[[-0.030  0.029 -0.057  0.053  0.037  0.075]
 [-0.144  0.027  0.028 -0.011  0.143  0.093]
 [ 0.182 -0.129  0.071 -0.141 -0.033 -0.207]
 [ 0.115 -0.060  0.019  0.128  0.156  0.072]
 [ 0.098  0.084  0.008 -0.044  0.025 -0.152]
 [-0.216  0.059 -0.093 -0.084  0.011  0.112]] => 0.011

[[-0.004  0.155  0.022  0.123  0.001  0.064  0.024]
 [-0.069  0.063  0.076  0.040 -0.081 -0.021  0.044]
 [-0.080 -0.032  0.079 -0.056 -0.023  0.061  0.051]
 [-0.037 -0.030  0.152 -0.170 -0.001  0.037 -0.009]
 [-0.070 -0.075  0.059 -0.129  0.026  0.099  0.005]
 [-0.037 -0.031  0.067 -0.078 -0.001  0.035 -0.053]
 [ 0.006  0.104  0.107 -0.039 -0.025 -0.003  0.029]
 [-0.092 -0.080  0.045 -0.178  0.008  0.077  0.039]
 [-0.021 -0.101  0.062 -0.229  0.050  0.094 -0.133]
 [-0.011  0.028  0.083  0.004 -0.032 -0.005 -0.141]
 [ 0.103  0.100  0.126 -0.061  0.095  0.062 -0.072]
 [-0.164  0.099  0.004  0.087 -0.008  0.111  0.111]] => 0.111

[[  39.5   47.8   -8.7 -211.6  -58.8  -96.3  224.4  216.8   45.4  -29.2
  -214.4 -282.0   57.5]
 [  39.3  -16.0  -77.3  198.1  -74.9  -43.9 -255.2  306.5   27.9 -264.9
   203.5  -29.8  -51.5]
 [  39.8   53.5 -102.0 -193.9  -25.6  183.9  206.8   19.9 -102.7 -305.6
     8.7  308.1  116.0]
 [  40.8   30.3   54.3    3.0   25.5 -133.9 -225.1 -142.7   73.2  246.5
   249.3  138.1   38.1]
 [  37.2   33.2   54.4  -20.5  -22.0 -168.6 -219.6  -66.2  170.6  267.8
   187.5   63.8    4.2]
 [  38.5   -6.1 -117.2  233.0  -29.4  -20.7 -300.2  298.1   57.0 -207.5
    84.9   24.4    9.6]
 [  39.8   31.2   53.5   12.9  -10.2 -116.0 -221.5 -168.0   33.9  225.3
   261.9  172.2   61.6]
 [  39.4   44.9    2.6 -197.6  -19.4 -138.0  182.6  248.8   77.1  -11.9
  -145.9 -305.7  -97.9]
 [  39.7   37.0   50.3  -43.1  -11.3 -194.4 -197.4   13.7  232.7  251.6
   125.5   25.9  -23.3]
 [  40.5   51.9 -183.1  -21.0   60.9  263.3   40.0  -96.8 -298.3  166.5
   236.6   34.3 -156.7]
 [  39.0  -79.1  130.1   49.4  -98.5 -269.2  263.9   45.6 -268.1  211.6
    -0.6  -54.4   35.7]
 [  40.0   36.1 -223.5  232.7  -47.4   80.6  -88.6 -265.1  293.9   91.8
   -80.1 -206.6  213.8]] => -206.6

[[ -3.5  -8.4 -12.1   6.5  -6.4   1.9  -7.1  -3.6  -6.4  -5.9  -2.3  11.2
  -12.5 -18.2   3.8  15.4]
 [-13.3   3.9   4.7  -4.7  10.9   9.8   9.2  -4.0  -6.7  -2.1   8.6   3.4
   13.2   5.2   9.2  -7.1]
 [-15.7  -6.2 -15.2  -7.6   1.2  -2.2  -6.1  -2.6 -11.3   0.7   9.3  -3.0
   -9.0   5.2   5.7  10.3]
 [ -7.9   6.6   9.2   7.2   1.4  19.1   0.9  -7.8   6.0   1.7 -12.1  15.3
    5.5  -2.7  18.8   8.5]
 [ -7.6   3.4   7.5  10.6  -3.2  11.2   2.3   0.6   4.3  -3.5   1.7  12.6
    8.0  -9.7  12.1  -5.4]] => 12.1

[[ 0.103  1.356  2.286  2.571  2.662  2.636  2.682  2.731  2.749  2.681
   2.749  2.741]
 [-2.330 -2.355 -2.296 -2.307 -2.170 -1.847 -0.894  0.505  1.789  2.360
   2.615  2.660]
 [-2.315 -2.341 -2.220 -1.924 -0.967  0.394  1.744  2.393  2.670  2.637
   2.731  2.680]
 [-2.269 -1.797 -0.905  0.504  1.740  2.330  2.605  2.599  2.758  2.670
   2.728  2.711]
 [ 0.156  1.538  2.275  2.607  2.672  2.716  2.711  2.684  2.812  2.726
   2.721  2.654]
 [-2.277 -1.970 -1.223  0.160  1.411  2.265  2.577  2.684  2.697  2.675
   2.722  2.662]
 [-2.337 -2.333 -1.980 -1.526 -0.261  1.176  2.138  2.496  2.632  2.739
   2.692  2.708]
 [-2.395 -2.408 -2.333 -2.350 -2.365 -2.332 -1.948 -1.260  0.040  1.549
   2.215  2.591]
 [-2.299 -2.453 -2.382 -2.327 -2.248 -1.882 -1.185  0.078  1.521  2.229
   2.559  2.713]
 [-2.339 -2.381 -2.302 -2.420 -2.316 -2.271 -2.110 -1.397 -0.145  1.190
   2.206  2.531]
 [-2.293 -2.222 -1.604 -0.464  1.024  1.977  2.463  2.599  2.646  2.651
   2.754  2.689]] => 2.754
